Below are the code and all the weights of a small trained network. Each question names an input and a class and asks about switching units off, where a switched-off unit gives its printed mean instead of its output.

import numpy as np


def w(rows, s, z=0):
    codes = np.array(rows[::2]) - 128.0
    scale = np.full(codes.shape[1], s)
    scale[-1] = z or s
    return codes * scale


def norm(h):
    return h / np.sqrt((h * h).mean(-1, keepdims=True) + 1e-5)


def f(y):
    return np.maximum(y, 0)


def log_softmax(a):
    a = a - a.max(-1, keepdims=True)
    return a - np.log(np.exp(a).sum(-1, keepdims=True))


def net(x, mask):
    res = np.array(x, float).reshape(1, 7) / 4 @ E
    u = 0
    for l in range(3):
        y = f(norm(res) @ A[l][:, :-1].T + A[l][:, -1])
        res = res + np.where(mask[u : u + 9], y, B[l][:, -1]) @ B[l][:, :-1]
        u += 9
    return log_softmax(norm(res)[-1] @ U[:, :-1].T + U[:, -1])


A, B = {}, {}
E = w([
[172,114,65,198,81,62,107],'x0',
[254,188,93,71,112,154,163],'x1',
[110,52,84,47,106,118,81],'x2',
[191,68,136,108,107,123,102],'x3',
[161,196,122,82,146,44,69],'x4',
[107,197,122,116,87,145,77],'x5',
[164,146,176,135,59,134,105],'x6',
],0.0087)
A[0] = w([
[254,98,129,109,87,100,96,55],'0.n0',
[178,105,124,148,106,112,152,63],'0.n1',
[61,144,168,130,174,66,110,134],'0.n2',
[26,84,212,100,160,70,168,87],'0.n3',
[123,184,61,16,158,185,66,43],'0.n4',
[162,233,227,148,81,183,130,2],'0.n5',
[148,83,130,237,82,86,107,3],'0.n6',
[162,219,126,151,206,114,140,63],'0.n7',
[104,109,96,68,211,207,186,68],'0.n8',
],0.0099,0.0016)
B[0] = w([
[143,70,78,140,110,86,122,254],'0.n0',
[139,134,160,83,149,114,119,175],'0.n1',
[152,153,99,62,148,99,80,218],'0.n2',
[139,129,96,95,138,161,78,238],'0.n3',
[142,180,164,114,6,134,160,245],'0.n4',
[58,152,202,79,62,211,212,231],'0.n5',
[72,102,138,157,106,84,163,211],'0.n6',
[171,124,162,159,146,126,89,210],'0.n7',
[120,132,200,147,173,106,110,213],'0.n8',
],0.012,0.0061)
A[1] = w([
[187,95,102,115,112,74,152,85],'1.n0',
[92,83,62,130,112,204,112,44],'1.n1',
[98,139,185,149,100,171,168,3],'1.n2',
[191,92,166,117,210,174,101,164],'1.n3',
[65,128,112,115,62,152,128,168],'1.n4',
[181,10,161,139,145,104,115,159],'1.n5',
[163,93,179,207,120,106,68,161],'1.n6',
[128,159,118,169,101,191,78,88],'1.n7',
[182,192,145,140,175,109,184,133],'1.n8',
],0.012,0.0025)
B[1] = w([
[134,115,85,80,98,112,132,228],'1.n0',
[152,79,192,213,156,64,163,161],'1.n1',
[119,147,187,84,111,170,116,220],'1.n2',
[71,129,102,73,203,50,149,193],'1.n3',
[124,89,146,159,119,126,167,243],'1.n4',
[120,202,108,94,125,94,168,254],'1.n5',
[84,84,72,158,195,107,176,198],'1.n6',
[132,110,183,108,99,88,153,161],'1.n7',
[181,46,167,252,84,83,113,184],'1.n8',
],0.011,0.0061)
A[2] = w([
[66,123,130,65,221,209,164,4],'2.n0',
[45,95,170,122,211,147,169,101],'2.n1',
[154,105,72,133,63,167,195,138],'2.n2',
[106,134,77,254,74,109,159,184],'2.n3',
[34,91,93,179,72,111,88,177],'2.n4',
[67,158,61,221,160,124,112,33],'2.n5',
[172,140,181,57,156,106,102,99],'2.n6',
[147,197,42,52,106,114,15,101],'2.n7',
[63,71,222,68,57,115,128,223],'2.n8',
],0.0099,0.0028)
B[2] = w([
[218,188,98,68,203,185,141,156],'2.n0',
[252,124,119,84,157,119,67,177],'2.n1',
[115,109,46,3,96,149,75,172],'2.n2',
[170,123,163,118,197,134,143,173],'2.n3',
[88,136,144,229,188,158,171,171],'2.n4',
[122,58,214,184,72,142,98,144],'2.n5',
[64,180,110,212,113,116,145,168],'2.n6',
[91,139,151,187,108,176,67,187],'2.n7',
[178,195,129,192,142,131,152,246],'2.n8',
],0.011,0.012)
U = w([
[128,43,134,208,182,98,181,189],'0',
[42,143,89,159,127,129,27,83],'1',
[57,118,131,11,72,230,197,2],'2',
[195,84,40,18,6,128,114,114],'3',
[100,56,11,80,128,28,238,117],'4',
[154,145,110,21,244,162,104,171],'5',
[150,202,212,148,93,189,197,146],'6',
],0.016,0.0054)

Each question gives the input, the list of numbers given to net, and the class t.
The units are the neurons (one row each of A and B). Each row of codes is followed by its name. A weight is (code - 128) times the scale printed after its matrix; where a second scale follows, it is the last column's (A, B and U).
mask holds one flag per neuron, layer by layer. A switched-off neuron (its flag False) gives its mean, the last column of its row in B, instead of its output. The means were averaged over made-up inputs and are rounded, as every weight is.
A unit's drop is (log p(t) with every unit on - log p(t) with that unit switched off) / (log p(t) with every unit on - log p(t) with every unit switched off).
The circuit of an input: a set's keep is (log p(t) with only the set's units on - log p(t) with every unit switched off) / (log p(t) with every unit on - log p(t) with every unit switched off). Starting from the 12 units with the biggest drops (on a tie, the unit counted first), units are removed one at a time, each time the one whose removal leaves the highest keep (on an exact tie, the one counted first), for as long as the keep stays at least 0.8.
units of the circuit, in order: the units of the circuit, biggest drop first
k most important neurons: the k neurons with the biggest drops, biggest first
top k neurons in layer l: the k neurons of layer l with the biggest drops, biggest first
input [-4,-2,-1,-2,8,-5,-3], class 1: most important neuron : [0.n2]
input [4,-3,-8,-8,1,6,-5], class 0: units of the circuit, in order : [0.n4, 1.n8]
input [2,6,-8,-2,8,-2,-4], class 0: 2 most important neurons : [1.n8, 0.n7]
input [-8,-5,8,6,7,2,4], class 1: top 2 neurons in layer 0 : [0.n5, 0.n3]
input [1,4,-3,-1,6,-2,1], class 0: top 2 neurons in layer 1 : [1.n8, 1.n5]
input [3,7,2,1,-4,-2,-6], class 4: 2 most important neurons : [0.n8, 1.n3]
input [8,2,6,-8,-1,7,0], class 6: top 2 neurons in layer 2 : [2.n4, 2.n3]
input [8,-1,-2,4,7,8,2], class 4: units of the circuit, in order : [0.n0, 1.n6]
input [-5,-4,7,5,2,0,-1], class 6: top 3 neurons in layer 0 : [0.n4, 0.n0, 0.n7]
input [-6,-7,3,1,-5,2,6], class 5: top 2 neurons in layer 0 : [0.n4, 0.n0]
input [3,1,8,1,-7,5,7], class 4: 2 most important neurons : [2.n2, 0.n5]
input [-1,-6,8,-1,-5,6,-8], class 0: 2 most important neurons : [1.n1, 2.n4]
input [-4,-1,6,8,-1,2,-2], class 6: top 3 neurons in layer 2 : [2.n8, 2.n1, 2.n6]
input [1,-4,2,5,6,0,-3], class 1: top neuron in layer 2 : [2.n7]
input [6,6,-3,6,-6,-8,-2], class 4: top 2 neurons in layer 0 : [0.n4, 0.n5]
input [-6,1,8,1,5,8,-2], class 6: 2 most important neurons : [0.n4, 2.n8]
input [1,-3,4,7,7,7,-7], class 1: 2 most important neurons : [2.n7, 0.n5]
input [-6,1,-5,-4,-8,2,-4], class 5: top 2 neurons in layer 0 : [0.n4, 0.n8]
input [5,6,-5,5,-6,0,3], class 3: top 2 neurons in layer 0 : [0.n0, 0.n5]
input [-2,1,0,-6,-4,3,-7], class 5: units of the circuit, in order : [2.n1]
input [3,-6,-5,1,7,-1,-7], class 1: 2 most important neurons : [0.n2, 0.n3]
input [6,3,-7,-2,-4,-8,2], class 0: 2 most important neurons : [1.n8, 2.n3]
